The rows lie along a hidden order. The number after each row says roughly how far along it the row is, from 0 to 15. A new part has a new order.
[ 24 -54 -11  -3  12  10   5   7  11  16  -3  -7   6  23   8  -8   3 -27
 -19 -24  33 -19   1  34   5  -1 -37 -16  17 -12  33   5  28  14  45   2
   2  -2  47 -18 -32  -2   6   8  55   9 -11  -2] -> 2
[  2  23 -31  -9  45 -10   2  -6 -54 -14 -11   5 -13   2  -1   3  -2   3
  -9  -2  25   8   8  -2  21  -1 -24 -10   2  -9  -8   8 -12  15   1 -28
  37 -35  -2 -13   1  -5  -3   6  15   4 -16  16] -> 11
[   5   48  -61  -11   40  -44   -1  -12 -100  -25  -11   16  -18   -5
    1    2  -11   19   -2   -1   22   16   15   -6   38   -1  -24   -6
   -5   -6  -12    9  -24   24    4  -50   50  -43  -28  -17   11   -9
   -6   -2    2    5  -26   24] -> 15
[ 16  27   2  13 -22   4 -19   4  27   0   2  17  25   3   7  -3  -6  -5
  13 -22 -28 -17  -5  17  15   3  17   2 -15   6  12 -10  16   6  39 -10
  -9  31  -1 -17   1  -5  -7 -17   2  12 -29  -6] -> 9
[ 18 -34  -2  -5  29   6   7   9 -28   7  -9  -9  -4   6   4   0   2 -14
 -17 -20  38 -15  -1  11  -6  -3 -31 -10  13 -16  10   2  10   7  10   5
   8  -9  37  -9 -27  -1   7   0  19  10 -10   2] -> 5
[  1  12 -28 -10  44  -9  -5  -6 -34 -17 -11   3 -10  13  -7  12   9  -4
  -7  -1  14   8  -6  -1  29   6 -36   1  -6  -5 -14  15  -5  20   3 -32
  14 -29 -13  -9   0  -3  -7  -9  21  -2 -28  13] -> 7
[ 18  -6 -28   7 -14   5  -7  19  -4  16  -3   4  11  11  22  24  -5 -19
   1 -26  19 -28  10  36   3  -4 -13 -20 -11  -2  15 -12  25  11  54  -5
  -5  23  38 -12 -32  -6   5  -1   2  15 -31  -2] -> 7
[  0  44 -36  -8  40 -13  -5 -14 -41 -27  -9  13 -14  -2  -6  16   2  11
   0   1  -5  16   4 -36  36   6 -24   1  -8   1 -22  12 -16  19   0 -45
  30 -39 -34 -16  22  -5 -10  -6   7  -7 -38  14] -> 12
[  0 -32  -6   1  21   2   5  21 -65   9 -12  -6  -3  -1  11 -15  -4  -4
 -12 -11  31 -11   9   9 -28  -4 -31 -13  69 -14 -17  -5   2  -4  18  -8
  20   3  32  -8 -16  -3  10   7 -16  12  -1   6] -> 9
[  6  20  -9   7 -12   1  -1   3   1  -3  38  11   7  -5   6   0  -8  17
   6  -5 -23  -3   0   2  10   2  22  -2  -7   5  -1  -3   0   6  25 -14
   3   1   2  18  10  -2   0  -4   2  -5 -19 -10] -> 11
[ 29 -26  40   2  -2  16   3   7 -57  13 -10  -6  -8  27   9 -10  -8 -17
 -32 -23  40 -13 -14  14 -18  -7  -7  -2  25 -34  31  -8  10   0  10  14
  -7 -41 -17 -20 -17   0   4  13  15   0  28  12] -> 7
[ -8 -26  10  -1  10   1   3  20 -34   4 -10 -11  -6   4  -1   2   2  -4
  -8   0  20  -6  -4  -4 -19  -1 -15  10  -3  -9 -19   0  -4  -4   0   6
  -9 -19  25   8  -2   2   7   0 -27  -1  12   7] -> 8
[-27 -85 -29 -15  28   3  20  46   4  33  -5 -40 -15   4   0 -10  20 -17
  -9  14  66  -8  19  13 -40  -4 -63 -18  -3   5 -15  11  15  -7  -4  30
   9  30   8  22 -48   2  40  12   1  17  -1  -7] -> 0
[  9  48 -50 -15  24 -16 -14 -25   0 -25   3  15  -3  17 -12  19   6   0
  10   2  -5  24  10  10  72   5 -43  -5  -8  16  16  15  -8  27  -5 -40
  30 -19 -53 -64   2  -7 -20  -8  61  -5 -59  12] -> 9
[  9   3 -26   9 -13  -4 -13   9  46  11   2   4  24   4   4  -8   9 -12
  12 -18 -24 -32   1  30   6   6 -10  -8  -8  -2   9  -6  26   8  28  22
 -15  54  -6 -13 -19  -3   0 -14  25  12 -39 -12] -> 5
[  7  30 -41 -10 -22  -6  -5 -24  54  -1   8  15   5   1   6  -4  -7  -2
  11  -5   4  16  18  19  43  -2  -9 -20  -6  10  29   6 -73   0   1 -16
  21   9 -18 -11  -8  -6 -12 -27  32   6 -34   6] -> 11
[ -3   8 -58   5   2 -11 -10  19  11 -20  -4  12   9  -1   4   6  10  -5
  16 -11  -5 -18   4  17  10   7 -25  -2 -32  23 -27   4  17  15  47 -23
  -5  32 -38 -13  -9  -7   3 -29  53   4 -61 -10] -> 6
[  6 -27 -16  13 -24   7   3  28  41  16  -4   1   7   5  16  -6   1 -15
   4 -22  11 -24  -2  28 -11   4   2  -1 -20  13  -2  -8  24   5  63   0
 -26  16  16 -14 -14  -2  10  -6 -13   1 -37 -21] -> 5
[ -2  14  32  14  15   7  -3  28 -85  -6 -16   5   6  -5   5 -11  -6   6
  -7 -14  -4 -35 -12  -7 -31   2  11   6  10 -22 -29 -19  -2   6  20  -6
   4   0  36 -16   5   0  11 -13 -40   5  23   5] -> 12
[  7 -39 -21 -10  -1   0   5   0   7  10   1 -13  -6  12   4   2  -1 -17
 -11  -3  33  13  13  12   6  -3 -31 -17  -1   3  18   9   9 -61  -1   3
   0 -18  25  -1 -19  -2  -2  20  24   1 -14   0] -> 5
[ -6  29 -36 -10  38 -13   1 -10 -38 -20 -11   9 -19   2 -11  21   3   8
  -3   5   6  22  -6 -12  40   7 -19  10  -8   5 -31  18 -26  20  11 -46
  28 -60 -33  -9  19  -2 -11   1   2 -15 -31  12] -> 11
[-22  16 -14  -5  35  -9   2  14 -58 -10 -16  -4 -11  -2  -3   3   4   6
  -7   0  18   3   0 -10  -8   2 -25   6  -4  -8 -38   4 -12  10   0 -20
  17 -15 -13  -1   1  -1   3  -8 -26   0   6  16] -> 10
[  7  45 -18  -3 -57   1  13 -12 -35   6   1   6  -3 -18  17 -23 -20  15
  -8  -4  31   0  30  10   2 -13   2 -33  22 -20  23 -10  -8  -2  -8  -9
  49 -20  33  -2 -16  -4   5  16   4  19  27  14] -> 15
[  7  26   8  11   2   1 -11  11 -39  -8  -9  18   6  -2   9   1  -7   1
   1 -10 -14 -15  -6   3  -3   3  11   6  -3 -10 -15  -9  -2  11  36 -21
 -12  -5   7 -25  12  -4  -1 -14 -28  -1 -12   6] -> 12
[ 14   1  23  11 -35   2 -26  18  19  14  -2   6  16  21  14 -11  -9 -23
   4 -24  -1 -16 -16  33 -25  -2  -8   3 -12   0  20 -17  21  -3  -2  18
 -50  30  37 -15 -16  -5  -1 -12 -10  10  -4  10] -> 8
[ 24  65  -7  -6  41  -1  -6 -28 -38 -13   3  30   6   1   6 -10 -18  17
  -3 -14  -6   2   8   3  46  -6  16 -18  23 -20  30  -5 -21   7   4 -29
  39 -20  13 -18  11  -6 -14   2  33   6  -4  22] -> 15
[ 15  56  -2  13 -32  -2 -23  -5   7  -5   5  32  26  -6   9  -4 -10  72
  -1 -23 -26 -15  -4  19  21   2  13  -2 -19  -3  16 -14   7   8  34 -14
  -7  32   0 -22   8  -6 -10 -17  32   4 -29   7] -> 13
[-14 -60   0  -4 -14   7  24  19   9  18  -3 -23 -21  -1   2   3   2  -7
 -15   7  29  11   4  -4 -24  -3 -12   0  -7   6 -10   7  -5  -9  22  10
  -7 -34  22  19 -10   5  15  23 -31 -10   8 -15] -> 5
[  9 -14 -21 -20  32   2  -1   8 -19  11  -7  -8   3  18   2 -12   6 -14
 -14 -13  37 -17   5  22   5  -1 -43 -32  13 -14  14   5  15  11  11  -3
  18   8  23 -21 -28  -4   2  -1  45  17 -32   8] -> 5
[ -2 -29 -18  -6   0   2  17  84  -9  16   3 -12 -10  -8  10 -13  -3   2
  -7   2  28  -1  17   9 -10  -9  -8 -17  -5  -3  11   1  -1  -5   3   4
  18   6  21   6 -17  -1   9  18   4  10   8  -4] -> 8
[  6 -34 -34 -10  36 -13 -10 -11 -32 -16  -4   9  -2  10  -6   1   4  -5
  -7   1  20   9   7  10  31   0 -40  -6  -1  -1   1   9  -3  14  -8 -25
  29  -3 -10  -8 -10  -7  -7  -6  30   9 -29  24] -> 9
[  7  17   3   0   4   4   6   2 -48   9  -4   3  -1  -6  14 -24 -14  11
  -7  -8  28 -17  15  11 -20 -10   3 -21  17 -22   2 -13  -3   0  10   0
  32  18  46  -4 -14  -3   9   9  -7  19  23   8] -> 13
[-10 -24 -31 -10  17 -10  -2   2 -16   0  -4  -9  -7   4  -6   4  16  -8
  -2   8  24   5   5   5  11   2 -33  -6  -9  12 -11  13   2   6  -8  -9
  14   4 -18   2 -11  -2   1  -6  11   5 -22   7] -> 6
[ 25 -17 -21   0  19  -4 -17   2  32  -8  -7  12  11  43  -8  23  18 -30
  -6 -26 -15  -9 -24  28  38  17 -41  10   4  13  13  18  26  25  52 -21
 -32 -31 -10 -34 -10  -1 -11 -82  62 -14 -81  -7] -> 0
[-10  -1  -9   3 -25   6  18   8 100  23   2  -7 -10 -30  25 -27 -21  12
   2   4  31   0  29   1 -37 -15  15 -22  -3  -6   1 -12  -8 -20  10   7
  25  21  34  11 -14  -4  14  18 -50  16  30   2] -> 15
[ 24 -28   5   3  38   6  -1   8 -27 -14 -13   5   1  28 -11  20  10 -15
 -18 -20 -13 -17 -27   3  22  12 -18  10  18 -14  -6  10  17  21  57 -22
 -10 -58  21 -28   3  -3  -5  -1  37 -14 -26  -6] -> 3
[-24  34 -62  -5  -2  -7  14  21  46  13   2 -18 -10  -9   1  13  16 -11
  12  10   8  13  13  11   1   5 -36  -4 -40  37 -20  19   3   4  30 -15
 -12   7 -52   9 -15   0   6   5 -31  -9 -49 -22] -> 3
[-16 -22 -38   4 -23   2  20   8  41   1   2  -4 -11 -22   4   8   4   6
  13   8 -32  12   5  -9   1   7  22   7 -25  28 -25  13  -8   3  44 -23
  -8 -25 -37   2  18   4   6  12 -28 -16 -17 -37] -> 8
[ 10 -29   2   3  29   4  -6  24   7   5 -13  -7  13  26  -1  -1   9 -24
  13 -23  14 -26 -13  19 -14   4 -33   0   7 -12 -32  -2  22  14  31   7
 -11   1  31 -20 -24  -3   6 -11  18   7 -22   1] -> 3
[  4  49   7   7   2  -6 -21  12 -49 -12 -13  17  -2  13   2   8  -8 -12
  -6 -13 -11   2 -14   3   7   4  -9  24 -13  -8 -20  -7 -10  16  12 -19
 -11 -27   7 -20  15  -5  -7 -15 -39  -8 -13  19] -> 12
[  4   0  -9 -16  22  -2   8 -15 -31   5   0  -5 -10  -4   0 -14  -5  11
 -12  14  42  10  17   1   3  -7 -14 -17  20 -13 -56   2  -4  -1 -45   7
  33  -4  20   8 -15  -2   1  15 -11  10  15  28] -> 11
